Below is a small trained network, with its code and all its weights. Each question gives an input and a class and asks what happens when units are switched off, that is, made to give their printed mean instead of their output.

import numpy as np


def w(rows, s, z=0):
    codes = np.array(rows[::2]) - 128.0
    scale = np.full(codes.shape[1], s)
    scale[-1] = z or s
    return codes * scale


def norm(h):
    return h / np.sqrt((h * h).mean(-1, keepdims=True) + 1e-5)


def f(y):
    return np.maximum(y, 0)


def log_softmax(a):
    a = a - a.max(-1, keepdims=True)
    return a - np.log(np.exp(a).sum(-1, keepdims=True))


def net(x, mask):
    res = np.array(x, float).reshape(1, 2) / 4 @ E
    u = 0
    for l in range(2):
        y = f(norm(res) @ A[l][:, :-1].T + A[l][:, -1])
        res = res + np.where(mask[u : u + 5], y, B[l][:, -1]) @ B[l][:, :-1]
        u += 5
    return log_softmax(norm(res)[-1] @ U[:, :-1].T + U[:, -1])


A, B = {}, {}
E = w([
[30,143,140,225,149,74,112,228],'x0',
[3,217,73,25,220,128,218,27],'x1',
],0.0065)
A[0] = w([
[50,228,252,129,79,185,247,170,127],'L0N0',
[98,125,121,186,196,25,92,123,79],'L0N1',
[124,169,160,66,114,161,190,72,169],'L0N2',
[108,125,60,151,142,163,131,216,96],'L0N3',
[165,105,176,155,72,140,115,160,252],'L0N4',
],0.0048,0.002)
B[0] = w([
[109,1,136,71,185,113,34,113,200],'L0N0',
[195,179,21,159,79,158,163,147,193],'L0N1',
[103,51,95,114,166,106,55,162,228],'L0N2',
[199,173,145,92,123,217,185,126,174],'L0N3',
[74,140,28,85,240,73,107,39,254],'L0N4',
],0.006,0.0045)
A[1] = w([
[150,36,72,99,150,152,61,169,96],'L1N0',
[18,141,206,220,87,116,150,247,102],'L1N1',
[210,5,201,182,34,114,30,173,104],'L1N2',
[195,128,175,48,41,176,176,70,4],'L1N3',
[212,104,229,63,29,177,158,75,92],'L1N4',
],0.011,0.0035)
B[1] = w([
[156,150,125,162,87,125,148,135,246],'L1N0',
[247,121,204,113,118,192,126,136,190],'L1N1',
[6,128,78,74,172,98,145,92,239],'L1N2',
[126,118,216,188,153,147,109,236,157],'L1N3',
[233,138,166,117,123,180,130,126,160],'L1N4',
],0.015,0.012)
U = w([
[7,107,115,44,219,142,161,104,204],'0',
[219,127,224,116,174,227,144,172,220],'1',
[169,155,70,215,41,98,151,109,146],'2',
[99,112,177,173,106,120,105,130,4],'3',
[93,85,200,191,96,100,50,133,6],'4',
],0.012,0.004)

Each question gives the input, the list of numbers given to net, and the class t.
The units are the neurons (one row each of A and B). Each row of codes is followed by its name. A weight is (code - 128) times the scale printed after its matrix; where a second scale follows, it is the last column's (A, B and U).
mask holds one flag per neuron, layer by layer. A switched-off neuron (its flag False) gives its mean, the last column of its row in B, instead of its output. The means were averaged over made-up inputs and are rounded, as every weight is.
A unit's drop is (log p(t) with every unit on - log p(t) with that unit switched off) / (log p(t) with every unit on - log p(t) with every unit switched off).
The circuit of an input: a set's keep is (log p(t) with only the set's units on - log p(t) with every unit switched off) / (log p(t) with every unit on - log p(t) with every unit switched off). Starting from all 10 units, units are removed one at a time, each time the one whose removal leaves the highest keep (on an exact tie, the one counted first), for as long as the keep stays at least 0.8.
circuit, biggest first: the units of the circuit, biggest drop first
unit that matters most: the unit with the biggest drop
k most important neurons: the k neurons with the biggest drops, biggest first
top k neurons in layer l: the k neurons of layer l with the biggest drops, biggest first
drop when u is switched off: that unit's drop, to one decimal
input [-3,2], class 2: unit that matters most -> L0N2
input [4,2], class 1: 2 most important neurons -> [L1N2, L0N4]
input [6,-5], class 1: 4 most important neurons -> [L1N1, L0N0, L0N2, L0N4]
input [-2,3], class 2: 2 most important neurons -> [L0N2, L1N2]
input [7,-6], class 1: 4 most important neurons -> [L1N1, L0N0, L0N2, L0N4]
input [2,2], class 2: 3 most important neurons -> [L1N2, L0N0, L1N1]
input [2,0], class 2: 2 most important neurons -> [L1N2, L1N1]
input [5,-5], class 0: 2 most important neurons -> [L1N2, L1N4]
input [2,3], class 2: top 2 neurons in layer 0 -> [L0N0, L0N4]
input [4,-1], class 1: 3 most important neurons -> [L1N2, L0N2, L1N1]
input [3,-3], class 2: 3 most important neurons -> [L0N4, L0N0, L1N2]
input [-1,-3], class 2: 2 most important neurons -> [L0N4, L1N2]
input [7,6], class 1: 2 most important neurons -> [L0N4, L1N2]
input [-5,3], class 1: circuit, biggest first -> [L1N2]
input [0,3], class 2: circuit, biggest first -> [L1N2, L1N1]
input [-3,3], class 2: 2 most important neurons -> [L0N2, L1N2]
input [-4,1], class 1: top 2 neurons in layer 1 -> [L1N3, L1N4]
input [1,-4], class 0: drop when L1N2 is switched off -> 0.3
input [0,-7], class 0: drop when L1N2 is switched off -> 0.7
input [6,-7], class 0: top neuron in layer 1 -> [L1N2]
input [-2,-6], class 0: drop when L1N2 is switched off -> 0.8
input [7,-8], class 0: drop when L1N2 is switched off -> 1.5
